Each row has a name. After each piece below comes the name of the row it's from, unless a question asks for something else. Each question is about the rows just above it.

M: 0.728	6.311	4.380	4.145	2.923	8.627	6.296	-6.694	2.397	5.411	0.551	0.917	-5.972	-0.448	-0.285	-8.303	-1.246	-2.969	-6.473	5.427	0.232	5.047	-4.246	-6.853	7.051	7.999	-7.261	7.425	1.583	-3.392	1.963	-3.506
Q: 0.943	1.126	-4.471	-6.940	6.680	-8.612	-7.983	-0.796	-5.645	-6.426	-0.311	-4.121	-2.001	5.319	-4.539	-0.878	-0.464	-3.589	2.336	-5.645	-1.639	-2.456	-8.214	5.045	3.158	3.716	2.971	5.878	2.909	6.400	-0.026	2.080
C: 0.728	6.311	4.380	4.145	2.923	8.627	6.296	-6.694	2.397	5.411	0.551	0.917	-5.972	-0.448	-0.285	-8.303	-1.246	6.347	-7.800	0.655	6.282	-6.524	-3.169	-3.989	8.271	-1.970	-2.576	-6.333	5.034	1.899	-0.619	2.657
S: 1.576	0.160	7.501	7.312	-1.056	2.767	-8.395	-3.490	-3.183	0.424	0.737	1.504	2.684	1.060	6.707	-6.017	3.609	-5.081	-3.734	-1.487	-3.127	-8.025	7.197	7.409	-3.006	-5.452	8.124	3.239	-0.117	2.887	2.253	4.436
Which row holds these entries in another order? 2.657	-0.619	1.899	5.034	-6.333	-2.576	-1.970	8.271	-3.989	-3.169	-6.524	6.282	0.655	-7.800	6.347	-1.246	-8.303	-0.285	-0.448	-5.972	0.917	0.551	5.411	2.397	-6.694	6.296	8.627	2.923	4.145	4.380	6.311	0.728 -> C
Which value appears more than once in Q? -> -5.645

V: 1.178	0.313	2.617	-2.530	1.248	3.399	2.117	-0.152
T: -4.302	3.470	-7.592	6.940	2.387	-5.534	1.537	-3.582
L: -2.548	-2.548	-5.077	4.793	1.555	-3.477	-2.548	-2.084
X: -3.820	2.477	-6.468	6.263	1.987	-4.750	1.614	-2.717
B: -3.681	2.914	-6.999	6.355	2.107	-4.899	1.544	-3.117
U: 0.612	0.339	0.711	-0.213	2.972	0.635	0.576	0.306
R: -0.126	0.491	0.345	0.355	3.253	0.538	0.392	-0.120
Which row holds these entries in another order? 0.306	0.612	0.339	0.711	-0.213	2.972	0.635	0.576 -> U
The value that L holds more than once: -> -2.548

P: -6.088	0.078	0.202	-0.130	-0.216
F: -0.043	-0.002	0.006	0.006	0.088
J: 0.096	-0.285	-0.179	0.292	-7.453
A: -0.242	0.213	0.175	-0.061	7.199
K: -0.129	0.062	0.060	-0.026	6.243
E: -0.129	0.062	0.060	-0.026	2.345
H: 0.089	-0.146	-0.146	0.242	-6.776
Z: 0.050	-0.153	-0.091	-0.091	-4.408
W: 0.072	-0.204	-0.124	0.179	-5.832
D: 0.078	-0.216	-0.130	0.202	-6.089
Which value appears more than once in Z? -> -0.091
-0.130	-0.216	0.202	-6.089	0.078 is which row reordered? -> D
Which row holds -0.179	0.292? -> J
Repeated in H: -> -0.146

Giman: 4.482	1.550	-2.829	9.835	-1.012	5.143	2.502
Lupok: -3.535	-5.444	3.009	-0.949	-2.822	2.865	7.826
bur: 5.443	-3.536	2.532	-5.444	3.008	-4.779	6.804
Tevel: -2.951	-5.601	-8.390	-1.394	0.942	2.794	-1.225
gos: 0.255	0.199	0.321	-2.387	0.981	4.082	0.706
pomog: 6.804	2.532	5.443	-3.535	-5.444	3.008	-4.779
asked: -5.601	-8.390 -> Tevel
asked: -3.535	-5.444	3.009	-0.949	-2.822	2.865 -> Lupok
asked: -3.535	-5.444	3.008 -> pomog
Put -5.444	-4.779	-3.535	2.532	3.008	5.443	6.804 back in order: which row is it? -> pomog

Riv: 3.011	-1.479	-4.838	1.236	-2.784	-2.180	1.239	-3.899	4.334	-5.830	2.500	-0.500	-2.161	5.454	0.691	5.532	4.672	-0.223	-2.817	5.009	-4.346	-4.779	-0.129	-1.002	-5.159	6.353	5.265	3.849	-7.451	-1.218	1.791	6.611	5.984	-5.875	-6.660	7.394	-4.430	1.737	4.231	-6.870	0.933	-4.581	4.864	-1.759	-6.972	-4.089	1.223	5.256
zolar: -0.877	5.372	5.306	7.032	-4.832	4.653	5.893	4.429	-3.568	2.003	-6.677	-5.957	6.645	4.017	3.612	6.546	3.650	5.404	-2.403	1.500	-3.439	0.117	-0.455	-6.750	1.306	-3.069	3.419	-4.664	5.988	-2.369	4.511	4.193	-2.618	1.155	-4.838	0.184	0.610	-2.910	4.002	5.204	-1.804	-5.851	-1.625	1.674	-1.808	4.318	-1.703	2.602
dariv: -0.422	-4.895	-6.101	2.212	6.195	0.419	-7.274	5.124	-2.985	5.721	1.363	4.086	4.496	5.797	-5.279	-1.768	6.410	5.823	4.718	-2.774	0.870	4.492	-0.392	-0.869	-4.336	4.713	6.474	-3.897	2.543	0.789	4.076	3.730	-5.279	5.677	-3.725	-1.496	-2.989	-3.140	2.654	-0.989	6.072	-4.604	0.088	6.453	-5.279	4.093	4.897	0.781
Pim: -0.422	2.508	-6.101	2.212	6.195	0.419	-7.274	5.124	-2.985	5.721	1.363	4.086	4.496	5.797	2.399	-1.768	6.410	5.823	4.718	-2.774	0.870	-7.489	-0.392	-0.869	-4.336	4.713	6.474	-3.897	2.543	0.789	4.076	3.730	-2.343	5.677	-3.725	-1.496	-2.989	-3.140	2.654	-0.989	6.072	-4.604	0.088	6.453	-5.279	4.093	4.897	0.781
lamu: -1.928	-4.895	-6.101	2.212	6.195	0.419	-7.274	5.124	-2.985	5.721	1.363	4.086	4.496	5.797	2.399	0.098	6.410	5.823	4.718	-2.774	0.870	4.492	-0.392	-0.869	-4.336	4.713	0.028	-3.897	2.543	0.789	4.076	3.730	-2.343	5.677	-3.725	-1.496	-2.989	-3.140	3.516	-0.989	4.718	-4.604	0.088	6.453	-4.529	0.527	4.897	0.781
Savu: -1.928	2.680	-6.518	-5.507	-4.201	4.134	-1.280	-1.188	-2.728	-4.769	-7.001	3.158	-7.278	-7.054	-3.181	-1.957	3.068	7.047	-4.613	4.285	6.460	6.422	3.921	-4.126	-3.500	5.890	0.028	-5.358	3.641	-1.899	-3.673	-1.697	-7.082	-2.035	2.798	0.323	2.359	6.361	3.516	3.812	6.765	-6.170	-5.264	-5.163	-4.529	0.527	-5.157	-2.133
The row with 4.086	4.496	5.797	2.399	0.098	6.410	5.823	4.718 is -> lamu
-7.489	-7.274	-6.101	-5.279	-4.604	-4.336	-3.897	-3.725	-3.140	-2.989	-2.985	-2.774	-2.343	-1.768	-1.496	-0.989	-0.869	-0.422	-0.392	0.088	0.419	0.781	0.789	0.870	1.363	2.212	2.399	2.508	2.543	2.654	3.730	4.076	4.086	4.093	4.496	4.713	4.718	4.897	5.124	5.677	5.721	5.797	5.823	6.072	6.195	6.410	6.453	6.474 is which row reordered? -> Pim
Which value appears more than once in dariv? -> -5.279
Repeated in lamu: -> 4.718
asked: -0.422	-4.895	-6.101	2.212	6.195	0.419	-7.274	5.124	-2.985	5.721	1.363	4.086	4.496	5.797	-5.279	-1.768	6.410	5.823	4.718	-2.774	0.870	4.492	-0.392	-0.869	-4.336	4.713	6.474	-3.897	2.543	0.789	4.076	3.730	-5.279	5.677	-3.725	-1.496	-2.989	-3.140	2.654	-0.989	6.072	-4.604	0.088	6.453	-5.279	4.093	4.897	0.781 -> dariv

nor: -0.268	-0.161	-0.409	-5.274	-2.315	1.963
selu: 2.688	-2.117	4.341	2.411	2.688	1.987
tesap: 1.591	-2.117	4.341	2.411	2.688	7.561
Pagug: 1.591	-2.117	4.341	2.411	2.688	3.563
kugop: -3.901	-4.363	-0.464	-5.063	-3.957	4.869
bagad: -4.672	0.569	-4.355	-4.969	-4.969	4.975
ner: -2.813	-4.673	0.569	-4.355	-4.969	2.708
lefo: -2.362	-1.184	-0.705	-5.577	-1.125	-5.577
Which row holds these entries in another order? -4.969	-4.673	-4.355	-2.813	0.569	2.708 -> ner
asked: 2.688	-2.117 -> selu
-2.117	2.688	4.341	1.987	2.688	2.411 is which row reordered? -> selu
The value that lefo holds more than once: -> -5.577
Which value appears more than once in selu? -> 2.688
The row with -4.673	0.569	-4.355	-4.969 is -> ner
asked: -2.117	4.341	2.411	2.688	3.563 -> Pagug

duvol: 0.022	-0.034	0.022	0.022	0.022	-8.935
Rir: 0.046	-0.034	0.314	0.022	-0.225	-0.587
nemi: 6.090	6.090	6.090	-6.139	6.090	-2.921
kuzil: 6.090	6.090	-2.920	-6.139	6.090	6.090
The row with 6.090	6.090	-6.139	6.090 is -> nemi
Which value appears more than once in duvol? -> 0.022
The value that nemi holds more than once: -> 6.090
0.046	-0.034	0.314	0.022 is in which row? -> Rir
Which row holds these entries in another order? -2.921	6.090	6.090	6.090	-6.139	6.090 -> nemi

